Each row is followed by its class.
[-116  -32  103  289  186 -144 -315  260   65  244  125  370  142 -525
 -219  -67   57   78  -34  116 -218  435 -169  121 -323 -176   -7  197
  -25 -655 -502   67 -158  -93   40 -117  252 -153  181] => (52)
[ -16  -39   86  -88 -118  -91 -185   68 -389  -23 -341  -93  165 -196
  -80  129 -212   52 -195 -193 -381 -420   90 -413 -147  105  294  -57
  -44  -47  -26  347  226 -118 -199  -80 -332 -276  122] => (188)
[ -24   -2  275 -204 -100 -158 -183   17 -217   10  -58  -16  131  -63
 -251   76  -55  -66 -244 -173 -323 -362   66 -423  -86  161  114 -275
  -65 -211  -14  382  179   72  -84 -224 -389 -309  149] => (60)
[ -45  -51   57  -12  201 -299 -104  270  498  166  -58  204   -2 -263
 -231   73   71  -89   19   13 -124  -49    4   15 -146   29  114  -18
   -2  -81 -219   90  -63 -107  182 -191 -182    2   55] => (3)
[ -29  -67  186  -91  -85 -229 -208  -46 -332   43 -453 -204  168  -98
 -151  205 -236  137 -197 -132 -331 -394  -16 -321 -183  230   90 -127
  -11  203   48  218   77 -120 -283   74 -354 -317  156] => (178)
[  67  104   50  511  -77  253  -92 -259  136  247  291  137 -106   40
  -29   -9   38 -324   94  190  -29 -404    8   -4  -49  571 -213   91
  -63  139  -12   67 -112  -61 -136 -227   35  199  109] => (177)
[  97  233  -52  214  -99  -75  236  135 -257 -326   17 -357 -157  263
  245  436 -165 -106  132 -132  -36 -202   25  180 -422  405 -486  368
  -15  546   25   52  -13  -13 -226 -166 -325 -207 -106] => (177)
[ -46   41  -34 -388  -94  -59 -211   15 -313  -37  283  204   92   16
  293 -122 -206   75  462 -179    3  217 -240  247 -334 -256  145    1
 -226  258  -76  366  167 -114  -32   -7  266   93  144] => (37)
[-207  268  210 -413 -295 -199  -39 -147 -648  -34  468  -87  111  242
  194 -137  118  151  842 -162  224  314 -104  397  110 -629 -179  241
 -328 -303  224 -139  161  -21   68  244  104   32  136] => (164)
[  63  -17  211 -189 -150  -48 -339  -93 -357   23  -49  -55  191  -46
 -114   18   49    7 -166 -161 -226 -235   61 -344 -117  -35  199 -118
  -20 -255  -14  332  122   -8 -233 -114 -216 -219  215] => (188)
[   6  171   76  483 -116  259 -162 -277  147  230  167  200 -183   36
 -134   37  -58 -222   47  197  132 -441 -106  -86  -76  600 -210  160
  -48  136 -100  356 -254   51 -195 -262  174   49  119] => (188)
[  22  -25   63 -244  -85 -156 -268  -54 -387  -28 -225 -171  145  -46
 -110  134 -112  133 -192 -219 -226 -247   56 -365 -137   99  158  -96
  -79  -66  -30  289  105  -24 -224  103 -229 -274  115] => (164)
[-377   34   19 -212   33  -72 -213  139  204  126    9  123  -56   30
 -114  191   47 -137 -382  192 -151 -141   -7  276  210  -34  -49   -5
  -51  -99  -16  486   33  176  158  239 -304   43   68] => (52)
[   0   18  114  546   17  150 -186 -117   87  162  248  146 -130    6
 -140  158   50 -214  -92  132  -10 -304  -10  -21  -68  633 -305   32
  -55   -3  -66  147 -239   86 -189 -176   36   43   53] => (3)
[-237  -33   46 -630   33 -499   57  -74   96  -39 -206   10   75   86
   85  187  -76 -166  -41  123  -50 -281 -315  299   65  -89  -86  195
 -126  109  -92  393  -18  253  139  213 -248  159  -10] => (178)
[ -96    5  270  -61 -133  -44 -355   14 -247   95  -61  -15  155 -102
 -259  104   15  -98 -334  -83 -196 -241   23 -401    0  134   54 -157
  -18 -215   -3  398  -18   72 -151 -142 -293 -300  133] => (177)
[  83   -9  148 -198  -56  -46 -213   84 -393 -109 -328 -143  217  -89
 -132   58  -64  -38 -205 -214 -421 -236  164 -362 -200   76  153  -49
  -23    2  -86  393  294 -201 -250  -86 -266 -281   52] => (52)
[  17 -126  218  -14 -187   -7 -164 -123 -138   84  177  -79    7  -42
  -36  -22   -8  -20  -75 -214 -170 -273  185 -363  -58   85  177 -212
  -31 -215  145  289   41   78 -155 -335 -439 -210  213] => (146)
[  85   85   -2  360  -98  196 -134 -181  -32  109  257   96 -101  176
  131   -7   72 -292   83  174   44 -432   28  -12   10  516  -66  161
  -89  -29   63   57 -117  -49 -177 -203   20  142  -24] => (188)
[ -23  -36  284    6  -52 -146 -174 -164 -364  -68 -298 -186   39   45
 -194  205 -168  105 -188 -206 -313 -424  138 -468 -153  254  108  -70
  -65  -33   87  410   62   51 -318 -168 -435 -298  170] => (164)
[  68   -7  181  -73 -104  -81 -225  -50 -347  -10 -265 -116  273   15
 -110   11  136    1 -211 -153 -323 -236  118 -447 -142   17  235 -194
  -27 -127  -85  217  192 -111 -153  -97 -329 -190  125] => (107)
[  10  100  214  428  -71  229 -287 -245   24  371  223  138 -129  146
  -74   44   78 -161  136  102   66 -400   13 -129 -182  516 -160   62
  -73  152   61  175 -287   11 -266 -306  -28   76  226] => (3)
[  99  213   23  292 -126 -125  165  213 -212 -359  119 -370  -95  438
  228  390  -52  -48  142  -76 -128    6  147  101 -330  302 -456  169
   90  508   13  -17  -18   38 -247 -313 -365 -240 -167] => (178)
[ -54  -52  327 -101  -73  -56 -321  -92 -302   91   29  -77   50   25
 -142  -14   66  -90 -197  -63 -135 -204  104 -279 -103   23   44 -192
  -63  163  236  193  -22  -21 -196 -206 -350 -204  207] => (3)
[ -51 -209  159  174  325 -117  -22  178  345  131  -80  226    0 -542
 -152  -14 -258 -177  -99 -143 -357 -226  -22 -243   15  -20  278    0
 -128 -566 -394  -64  281 -225 -164 -218 -308  -29  -31] => (3)
[ -23  124  183  176  -16 -160  125  176  -76 -187   37 -315 -210  337
   13  314   55 -145   61 -108  -77 -228  128  167 -114  458 -442  101
    6  555   70  -26 -145  -13 -150 -265 -351 -169 -144] => (146)
[  71  -59  100  -67  -54 -106  -64  -72 -183  -80 -168  -72   22  -42
 -132   38 -172   51 -190  -91 -340 -445  205 -337   20  127  273 -130
   34   42   66  177  132   29 -208 -152 -408 -181  126] => (3)
[  24  215   43  561  -57  -58  223   93 -128 -251  184 -291 -360  169
    6  479 -163   86  175 -282   69   28  -32  299 -197  667 -422  227
   40  198   -1 -128 -209  152 -132 -229   25 -205 -182] => (37)
[ 137  145   17  516  -82  245 -146 -268  151  236  125  200 -125  158
  -73   -3   69 -144  -68  277   -8 -501  -35 -121 -105  540 -102  199
    0  216  -93  288 -255   32 -161 -190   97   79  189] => (52)
[ -24   30  275  -88   -2  -22 -235   36 -174   69 -200   58   61  -78
 -386   59   41   64 -224 -167 -354 -130  121 -389   37  178  168 -257
  -24 -295  -30  413  114   83  -74 -160 -297 -253  170] => (178)
[-169  -92   52 -554 -135 -354  -71    9 -522 -327   -2 -190  173  -91
  143  141 -544  134  435 -188  -97  243  -10  332 -417 -144  -71   40
  -20  -38  244  379  221  -82  -62   -3   95 -203   35] => (52)
[  38  182  146  423  -65  233 -321 -131   71  267  294  104 -154  143
 -104   41  246 -260  178  172   89 -323   41   19  -27  563 -339    1
  -96    9    1  169 -182   53  -75 -266   50   58   96] => (37)
[ -58   57 -211 -178   90 -445  117  109   19   -8 -509 -178  193 -134
    1  518   -1  367  -64  143 -382 -195 -222  452 -396  108  -79  401
  120 -264 -594  496   -2  194  127  527   14 -177  166] => (107)
[ -18  -80  206 -155  -99 -106 -225  -89 -389  -43  -45  -60  156  -91
 -102   26 -124  -97 -125 -270 -170 -156  -32 -200 -176   80  -25 -103
  -80 -161    0  291   84  -35 -187 -102 -262 -216  137] => (178)
[ -74  130   -4 -552  -64 -251  -77  214 -433 -112  329   36  277   88
  121 -148  422  -74  171   50   41  -92  -15  134 -125 -290  -24   74
 -202 -562  153  191  229  131  325  152  -30 -147   52] => (107)
[ 131  108  -21  282  -58   -8  254  205 -221 -330   23 -370 -214  375
  315  536 -235  -63   51 -114   -5 -170   88   84 -298  400 -403  236
   70  461  208 -249 -176   62 -315 -240 -353 -138 -205] => (177)
[-186 -420  -68  -84  -53 -307  264  164   -6  -34   66   80  -82    3
  328  207 -501   75  -72    2 -184  -29  -79  132 -185   16  301  110
   75  351  135   28 -133   48  -14 -220 -174  123  -63] => (3)
[ -78  -71   75  106  299   -9 -137  171    6  -69 -129  135  239 -400
   -8  109 -326   52  120 -161 -246  126   -9  -90 -264  -54  123 -107
   20 -600 -213 -125  261 -167 -230 -178 -135  -67   58] => (107)
[  43  151  -14  476  -97  -18  214  232 -236 -260  -20 -315 -154  193
  114  509 -154   41  132 -259 -105  -34   10   87 -306  454 -372  136
   58  340   43    8  -76   51 -138 -265 -241 -262 -145] => (188)
[-208  160  -25 -579  -99  -40 -446 -250 -268   39  335   27  255  292
  460 -198  106  103  193  466  163  203 -107  390 -250 -488    2  510
 -109  473  223  464 -166   35 -148   11  343    9  259] => (146)
[ 108   87    3  322 -118 -204  224  222 -150 -319  201 -300 -242  295
  203  441 -167  -38  133 -211  -84 -150  -39  153 -270  566 -445  144
   13  328  -66 -172 -124   54 -244 -252 -171 -169 -217] => (52)
[ -24   75  250 -138   15  -89 -221  -47 -193  105 -132  -55   53 -121
 -301   72  127   72 -210 -158 -306 -266   60 -213  -18   91  124 -275
 -106  -47  -30  239  137   48 -137   65 -367 -213  227] => (52)
[  72   93   23  534   30   37 -174 -132  228  264  153  185 -200  -10
 -199  151  -84  -98  -88  139 -176 -346  -33  -50  -95  840 -261   77
   10   -9 -252  276 -234  142 -207  -88    1   36  117] => (52)
[-279  -76  172   25  390 -248  -60  286  384  -27  124  131 -170 -329
 -390  178  156  -16  -48 -120 -153  274 -124  210  189 -226  -59 -245
 -239 -812 -234 -205   54  131  205 -101 -183  -72  -94] => (178)
[  38   66  121  516   -8   79 -146 -188  104  210  141  112 -127   70
  -78  127  -75 -251   48  142  -65 -428  -59 -135 -131  728 -263   53
  -53   19  -70  114 -176   -4 -243 -229 -104   74   96] => (146)
[ -61 -359 -138  293  327 -140  -40  178  372   76 -496    9 -130 -265
  -50  395 -262 -180 -526   59 -286 -554 -136 -202 -152  417  105  263
   73 -204 -359  137 -146  -69 -185  -19 -296   59  -63] => (107)
[-103  -62  228  -27 -156 -218 -142   -9 -246  -22  -92  -81   84 -196
 -225  183 -118   31 -330  -15 -275 -433  117 -316  -32  170  162 -166
  -29 -343 -195  355  113   95 -155  -64 -353 -358   97] => (107)
[-231  -25  315  249  184 -103 -457   81  -19  145  -80   87  113 -248
 -256   80   34  -60   -3 -154 -149 -110   -2   41 -144 -241  -19 -220
 -172 -519 -132   52  131  -65   28 -169 -247 -128  132] => (60)
[  50  119   22  154 -141 -200  245  193 -169 -260   -7 -389 -216  359
  235  475 -191 -155   42 -181  -44 -360   21   -1 -220  412 -313  213
   30  345  -33  -54   41  -11 -238 -101 -427 -127 -203] => (164)
[  -2   -8  -70  498 -106  256 -105 -184   91  225  114  136 -117  112
   40   87 -117 -262    9  220   53 -523  -11 -250  -86  600 -121  223
  -39  113   -1  216 -203  -39 -236 -228  -30  131   53] => (178)
[  18   83   87  318  -89  382 -370 -298  -33  321  237  163  -74  218
    5  -66   84 -285  -27  256   46 -457   61 -273  -39  359  -53  154
 -103  -18  133  336 -216    9 -330 -235 -114   77  183] => (146)
[ -48   -6   82  -79  176 -324   21  195   68  -30   22  325  117 -476
 -167 -105  -43  104   19  221 -336    9  -53  303 -269 -305   29  472
  -79 -796 -577  111   31  -60   -8  -71  156 -202  134] => (60)
[ -95  209 -130 -460  256 -374  272  172  128 -272   25   19 -110 -162
  -44  232 -104  443  476 -214 -120  234 -199  777  -16 -165   86   42
 -127 -279  112  167   97  348  339  282  186  -84  -18] => (188)
[ -79  -22  260  -71  -35   14 -373  -73 -275   57 -278 -218  -34   30
 -175  209  -99  -62 -215 -215 -162 -432   35 -355 -120  157   -6 -141
 -106 -119  160  408   93   62 -195 -211 -397 -319  112] => (37)
[ -25   50  197  583    3   92 -123 -200   91  210  275   54 -118  122
 -137   71  142 -177  161   87  -68 -411  140  -69  -23  744 -269  -59
  -68   23  -22  143  -83    9 -151 -295 -101   65   99] => (188)
[ -27   12  165  -16  -54 -197  -22   92 -121   14 -254  -65  135 -135
 -185  177  -44   79 -161 -114 -304 -358  125 -498 -124  157  184   -8
    2  -76  -77  387   29   72 -121 -202 -525 -331  146] => (177)
[  16   38   86   70  203 -331   61  425    1 -173 -148   74  217 -214
 -232  357   34 -152   49 -134 -283   84   32  -24  -69  179 -115  -59
 -105 -271 -456 -273  102 -213  -89   60 -227   -3 -248] => (178)
[ -52  -51  169  679   -7  133 -212 -159  -39  191  186   15 -121   62
  -93  291  -43 -247  -57   82  -74 -466   28  -69  -54  825 -353 -158
  -36  -23   13    9 -159   86 -224 -165 -107  120   60] => (178)
[  50 -103   43 -125   25 -175 -163  -43 -256  -37 -378 -213   92  -70
  -71  344 -163  -22 -300 -199 -241 -492  -43 -254 -207  351  115  -82
  -32  205   -8  264  100  -21 -223   95 -415 -166   78] => (52)
[  38   30  110  480  -56  115 -199 -209   -8  203  218  114 -104  108
  -41  127  -34 -202   27  216  -35 -353  -82   13 -202  587 -239   91
  -19   68  -89  231 -221   56 -161 -238   87   53  133] => (146)
[ -82 -125  298 -240   40 -139 -261 -132 -239   35  -80  -82   11  -52
 -201   70  -60  -67 -231 -155 -156 -419   39 -246  -99  113   22  -52
 -119 -202  144  356   19   72 -163 -170 -363 -269  209] => (3)
[  13   -1  145  464  -24    2 -112 -134  147  200  189  121 -156   50
 -141   70   57 -353   63   10   85 -378 -115  -90  -49  790 -317    0
  -78  -16 -152  118 -204  -35  -47 -214   25  134    0] => (107)
[  18  145  -26 -462   -8 -203  -48  128 -477 -206  113 -187  376  400
  352   56  430  151  348   11 -164  237    4  368 -409 -515  -22  297
 -131  136  108  108  210 -117   44  150  -21  -16  107] => (177)
[ -43   20  141  534 -101  220 -239 -217  112  299  269  116 -179   74
  -23   98  -19 -341   -2  154   60 -555  -25  -91  -23  731 -217   76
  -69   54   87  232 -277   36 -122 -313    8  120  105] => (177)
[-136  -71  189  -28  -21 -148 -155  -45 -281  -41  -96  -99   41 -165
 -179  163 -162   28 -226 -149 -243 -172  105 -206  -88  200  -10  -84
  -68 -224  -48  257   29   71 -180 -116 -349 -281  107] => (37)
[ -82  -97   25  287  252   38    6  217  451  138   24  306 -113 -316
 -133   19    8   69 -325  117 -295   74   50  117  -19 -256  218  130
  -49 -504 -293  -92   14  -50   88 -191 -161  -21   95] => (177)
[ 118   42   14  538  -44  215 -118 -172   55  191  207  227 -148   41
  -61   92  -61 -242   79  128  -17 -411 -156  -10  -79  579 -120  113
  -77   25  -91  102 -213   17 -165 -226  132  144   43] => (178)
[ 106  161  115  423 -145 -115  138  125 -305 -229   32 -341 -199  323
  123  346 -130  -20  224 -248   47 -209   62  127 -302  518 -518  179
   62  492  122 -101 -105   37 -183 -227 -197 -178 -119] => (177)
[ -56 -119  255  -21  -92  -11 -290 -131 -299   57   13  -33   33  -94
 -179  -40  -90  -95 -333 -231 -244 -368   27 -390   25  206  217 -174
  -61 -120  111  312  100   23 -216 -215 -238 -210  130] => (3)
[ 138   79  -28  323  -20   25   37  116 -257 -267   80 -411 -180  316
  217  525 -213  -49  -70 -218   11  -52   86   20 -360  591 -343   73
  124  411  172 -113 -125   49 -323 -164 -207 -162 -158] => (107)
[  36    9  122    6 -120 -287 -148  101 -261  -15 -289 -108  179  -29
 -262  217 -114   15 -364    4 -411 -467   32 -402 -112  242    9 -102
   33   73  -67  278  133  -17 -184  106 -456 -344   98] => (177)
[  -2 -114  206 -168  -96 -217 -206   40 -404   25 -279 -180  150    9
  -95  171  -20   94 -269 -169 -315 -422  108 -478 -188  133  195 -145
  -47   32   33  278   53  -46 -260   30 -434 -295  168] => (3)
[  28 -120  181  -38  -28 -164 -294 -124 -330  122 -508 -218  122  -24
 -160  189 -128  -12 -261 -252 -371 -485  -22 -442 -133  225  235 -155
  -11  127   -1  204  139 -143 -256   61 -466 -101  186] => (177)
[  38   96  -75  450 -126 -135  178  230 -201 -362   14 -328 -110  172
  128  462 -125  -18   32 -252  -76 -103   10  173 -262  486 -362   33
   64  242 -143  -82  -21    4  -94 -126 -203 -203 -214] => (177)
[ -14   35  312  188  343 -323  -60   15  351  159  139  127 -101 -419
 -239   11 -112  151  309  -70 -225  -87   12  157 -295   53   41  139
  -45 -297 -379   68   87  -17 -121 -315  -71 -149  225] => (164)
[-150 -182   65  248  402 -481  141  494  338 -105 -243   45  -72 -288
  -97  385 -169  -40  -90   30 -310 -159   55  146  -82  196 -219   14
  -72 -510 -469 -441  102  -46  -80  -56 -467  -49 -271] => (37)
